Below are the code and all the weights of a small trained network. Each question names an input and a target symbol and asks about switching units off, where a switched-off unit gives its printed mean instead of its output.

import numpy as np


def w(rows, s, z=0):
    codes = np.array(rows[::2]) - 128.0
    scale = np.full(codes.shape[1], s)
    scale[-1] = z or s
    return codes * scale


def norm(h):
    return h / np.sqrt((h * h).mean(-1, keepdims=True) + 1e-5)


def f(y):
    return np.maximum(y, 0)


def softmax(a):
    e = np.exp(a - a.max(-1, keepdims=True))
    return e / e.sum(-1, keepdims=True)


def log_softmax(a):
    a = a - a.max(-1, keepdims=True)
    return a - np.log(np.exp(a).sum(-1, keepdims=True))


def net(x, mask):
    ids = ['γδθλμξπστφψω'.index(c) for c in x.split()]
    T = len(ids)
    res = E[ids] + P[:T]
    u = 0
    for l in range(3):
        r = norm(res)
        for j in range(2):
            rows = slice(2 * j, 2 * j + 2)
            q, k, v = (r @ M[l][rows].T for M in (Q, K, V))
            z = softmax(np.where(np.tri(T) > 0, q @ k.T / 2**0.5, -1e9)) @ v
            o = O[l][rows]
            res = res + np.where(mask[u + j], z, o[:, -1]) @ o[:, :-1]
        u += 2
        y = f(norm(res) @ A[l][:, :-1].T + A[l][:, -1])
        res = res + np.where(mask[u : u + 4], y, B[l][:, -1]) @ B[l][:, :-1]
        u += 4
    return log_softmax(norm(res)[-1] @ U[:, :-1].T + U[:, -1])


Q, K, V, O, A, B = {}, {}, {}, {}, {}, {}
E = w([
[230,188,94,208,136,162,194,207,163],'γ',
[68,244,110,128,98,44,130,140,200],'δ',
[132,177,184,91,162,94,130,85,107],'θ',
[184,47,166,255,125,183,103,134,147],'λ',
[193,145,7,88,203,63,138,103,108],'μ',
[156,78,129,18,127,244,147,156,129],'ξ',
[142,96,45,31,48,60,161,178,141],'π',
[47,139,105,75,154,145,181,5,152],'σ',
[155,149,189,72,121,11,95,148,155],'τ',
[124,149,83,160,175,58,28,144,123],'φ',
[92,36,166,126,93,4,124,108,56],'ψ',
[36,198,169,189,121,133,118,99,77],'ω',
],0.019)
P = w([
[159,120,53,151,7,124,62,50,73],'0',
[143,191,90,88,48,117,119,82,76],'1',
[141,164,91,98,95,87,138,120,120],'2',
[118,141,92,100,139,96,145,150,144],'3',
[92,111,83,105,180,111,138,165,196],'4',
[80,116,109,106,221,114,129,221,164],'5',
],0.011)
Q[0] = w([
[116,91,233,128,148,37,231,184,212],'L0H0',
[36,172,83,125,180,43,180,215,124],'L0H0',
[71,75,54,35,228,1,141,221,92],'L0H1',
[202,147,130,151,107,189,79,29,118],'L0H1',
],0.0057)
K[0] = w([
[91,116,113,212,245,189,172,206,63],'L0H0',
[109,120,83,105,254,1,135,218,115],'L0H0',
[26,108,184,126,239,124,172,186,175],'L0H1',
[165,124,168,79,46,107,87,41,119],'L0H1',
],0.0049)
V[0] = w([
[138,164,118,193,200,228,69,137,39],'L0H0',
[150,60,204,135,251,123,154,142,205],'L0H0',
[67,100,178,122,13,154,184,67,102],'L0H1',
[218,41,156,29,85,3,99,195,59],'L0H1',
],0.006)
O[0] = w([
[251,111,91,135,60,127,118,117,111,64],'L0H0',
[153,142,195,129,66,70,114,94,176,46],'L0H0',
[101,180,121,62,187,130,120,164,145,144],'L0H1',
[149,143,170,63,86,113,126,177,128,254],'L0H1',
],0.011,0.0087)
A[0] = w([
[118,119,133,109,151,35,84,54,58,197],'L0N0',
[104,175,103,191,128,98,24,200,145,215],'L0N1',
[26,129,157,163,2,76,177,140,105,104],'L0N2',
[203,177,36,183,130,173,227,147,112,2],'L0N3',
],0.0082,0.0035)
B[0] = w([
[125,15,75,132,163,147,251,161,94,254],'L0N0',
[144,183,124,201,20,65,54,204,29,183],'L0N1',
[73,171,139,130,104,181,67,2,91,212],'L0N2',
[81,137,155,88,155,164,194,157,73,179],'L0N3',
],0.0091,0.0092)
Q[1] = w([
[146,254,106,75,198,21,91,89,102],'L1H0',
[155,83,182,76,83,253,59,115,209],'L1H0',
[143,153,122,146,169,83,114,84,180],'L1H1',
[71,66,152,116,191,112,119,206,37],'L1H1',
],0.0082)
K[1] = w([
[59,167,131,73,123,79,254,105,53],'L1H0',
[194,116,88,45,139,224,78,147,74],'L1H0',
[153,149,156,124,125,143,124,114,113],'L1H1',
[108,119,141,144,145,133,138,149,190],'L1H1',
],0.0084)
V[1] = w([
[145,37,109,163,120,121,133,141,147],'L1H0',
[144,152,160,143,199,95,195,17,65],'L1H0',
[156,104,143,96,78,232,139,212,254],'L1H1',
[156,172,30,44,227,92,168,125,189],'L1H1',
],0.0094)
O[1] = w([
[148,213,166,71,118,73,76,109,129,112],'L1H0',
[109,91,105,152,83,112,180,206,246,155],'L1H0',
[25,132,2,84,41,121,78,144,102,2],'L1H1',
[130,35,135,178,43,247,53,108,173,175],'L1H1',
],0.0099,0.0098)
A[1] = w([
[118,145,154,153,171,185,175,70,117,145],'L1N0',
[58,103,99,136,145,97,131,215,113,203],'L1N1',
[189,254,81,176,51,100,61,177,89,86],'L1N2',
[128,123,222,114,170,168,136,179,195,7],'L1N3',
],0.0085,0.0018)
B[1] = w([
[195,78,158,191,163,153,49,116,119,205],'L1N0',
[70,188,66,74,149,143,65,230,116,254],'L1N1',
[70,186,148,43,77,156,157,1,214,185],'L1N2',
[194,170,155,169,31,134,29,173,129,205],'L1N3',
],0.007,0.006)
Q[2] = w([
[93,170,139,153,133,148,137,135,182],'L2H0',
[99,116,208,171,120,173,114,237,130],'L2H0',
[133,133,156,114,165,114,27,223,146],'L2H1',
[158,178,170,131,1,123,204,123,176],'L2H1',
],0.0076)
K[2] = w([
[115,80,149,54,93,151,122,158,62],'L2H0',
[77,56,126,111,154,104,104,114,216],'L2H0',
[2,97,175,156,130,117,156,99,208],'L2H1',
[156,130,84,90,174,117,171,84,113],'L2H1',
],0.0068)
V[2] = w([
[150,199,178,144,106,107,110,150,214],'L2H0',
[98,89,214,161,149,224,120,4,154],'L2H0',
[119,87,67,57,196,111,192,1,55],'L2H1',
[50,75,73,118,79,94,93,112,119],'L2H1',
],0.0072)
O[2] = w([
[104,165,124,121,117,191,196,95,79,2],'L2H0',
[56,202,107,100,158,123,150,130,187,98],'L2H0',
[86,133,140,154,105,160,47,100,247,213],'L2H1',
[178,172,200,121,193,169,145,103,123,93],'L2H1',
],0.011,0.006)
A[2] = w([
[78,101,159,155,108,61,101,125,82,2],'L2N0',
[105,40,137,78,122,194,186,87,92,86],'L2N1',
[232,138,83,2,194,159,138,94,206,131],'L2N2',
[74,95,49,61,130,141,184,78,94,87],'L2N3',
],0.0088,0.0061)
B[2] = w([
[119,123,211,65,1,175,194,207,225,232],'L2N0',
[171,160,90,163,57,167,191,41,69,254],'L2N1',
[138,165,193,163,224,30,76,208,79,248],'L2N2',
[89,174,71,167,62,45,175,152,57,183],'L2N3',
],0.0098,0.0035)
U = w([
[65,150,165,232,177,146,128,126,35,34],'γ',
[174,84,43,176,216,54,130,170,100,116],'δ',
[92,238,77,82,167,19,187,67,164,254],'θ',
[231,48,156,197,29,212,92,81,179,88],'λ',
[77,129,92,110,180,193,160,106,218,149],'μ',
[65,66,194,76,115,98,200,122,77,164],'ξ',
[125,111,130,63,158,215,62,132,48,52],'π',
[164,204,233,66,198,68,79,221,196,93],'σ',
[149,153,65,199,6,38,150,127,69,84],'τ',
[52,121,2,37,77,116,80,170,144,91],'φ',
[228,185,173,102,149,99,164,14,91,229],'ψ',
[191,202,132,121,56,206,243,177,141,95],'ω',
],0.0069,0.0041)

Each question gives the input, a string of symbols that net reads in full, and the target symbol t.
The units are the heads (2 rows each of Q, K, V and O) and the neurons (one row each of A and B). Each row of codes is followed by its name. A weight is (code - 128) times the scale printed after its matrix; where a second scale follows, it is the last column's (O, A, B and U).
mask holds one flag per unit, layer by layer, with each layer's heads first. A switched-off unit (its flag False) gives its mean, the last column of its rows in O or B, instead of its output. The means were averaged over made-up inputs and are rounded, as every weight is.
A unit's drop is (log p(t) with every unit on - log p(t) with that unit switched off) / (log p(t) with every unit on - log p(t) with every unit switched off).
The circuit of an input: a set's keep is (log p(t) with only the set's units on - log p(t) with every unit switched off) / (log p(t) with every unit on - log p(t) with every unit switched off). Starting from the 12 units with the biggest drops (on a tie, the unit counted first), units are removed one at a time, each time the one whose removal leaves the highest keep (on an exact tie, the one counted first), for as long as the keep stays at least 0.8.
circuit, biggest first: the units of the circuit, biggest drop first
top k neurons: the k neurons with the biggest drops, biggest first
top k neurons in layer l: the k neurons of layer l with the biggest drops, biggest first
input μ ω ψ, target δ: circuit, biggest first -> L0H1, L0N0, L0H0, L2H0
input ψ μ ξ π ξ, target π: circuit, biggest first -> L1H0, L0N0
input σ θ ψ ψ, target σ: circuit, biggest first -> L2H0, L0H1
input φ ψ ψ ω, target σ: circuit, biggest first -> L1H1
input δ λ ξ ψ ξ ω, target φ: circuit, biggest first -> L1H1, L0N2
input ψ τ λ δ, target θ: circuit, biggest first -> L1H1, L1N2, L0N1
input ξ ψ γ, target σ: top 4 neurons -> L0N0, L2N1, L1N3, L1N2
input ξ ξ ψ τ φ φ, target τ: circuit, biggest first -> L0N1, L0H1
input θ ψ λ ψ ξ ξ, target φ: top 2 neurons -> L0N2, L2N3
input ξ μ φ ψ, target ψ: top 3 neurons -> L0N1, L0N2, L0N0
input ξ ξ ψ, target φ: circuit, biggest first -> L0N2, L1H1
input ξ ψ μ ψ, target λ: top 2 neurons in layer 0 -> L0N2, L0N1
input ψ φ μ ξ, target λ: circuit, biggest first -> L1N1, L0N0, L1N3
input ψ ψ ξ, target σ: circuit, biggest first -> L2N2
input ψ σ ψ ψ ω, target σ: top 2 neurons in layer 2 -> L2N1, L2N3
input τ τ ξ λ ξ σ, target φ: top 2 neurons in layer 1 -> L1N1, L1N2
input ψ ξ ψ π, target σ: top 2 neurons in layer 2 -> L2N2, L2N1
input μ μ ξ, target λ: top 2 neurons in layer 1 -> L1N1, L1N2
input δ ψ ψ γ, target σ: top 3 neurons -> L0N0, L2N1, L0N1
input ψ φ φ, target τ: circuit, biggest first -> L0N1
input ψ μ π λ, target ψ: top 2 neurons in layer 0 -> L0N2, L0N0
input ξ μ ξ ψ μ, target σ: top 2 neurons -> L2N2, L0N0
input ψ ψ ψ ξ, target σ: top 2 neurons in layer 0 -> L0N0, L0N2
input σ ψ ψ ψ φ ψ, target ψ: top 2 neurons -> L0N2, L0N1
input ω ψ ψ μ ξ ψ, target φ: top 2 neurons in layer 1 -> L1N1, L1N0
input φ ξ μ ψ τ δ, target θ: top 2 neurons in layer 0 -> L0N1, L0N0
input φ μ μ π ξ, target π: top 2 neurons in layer 0 -> L0N0, L0N2
input ξ ξ τ, target φ: top neuron in layer 2 -> L2N2
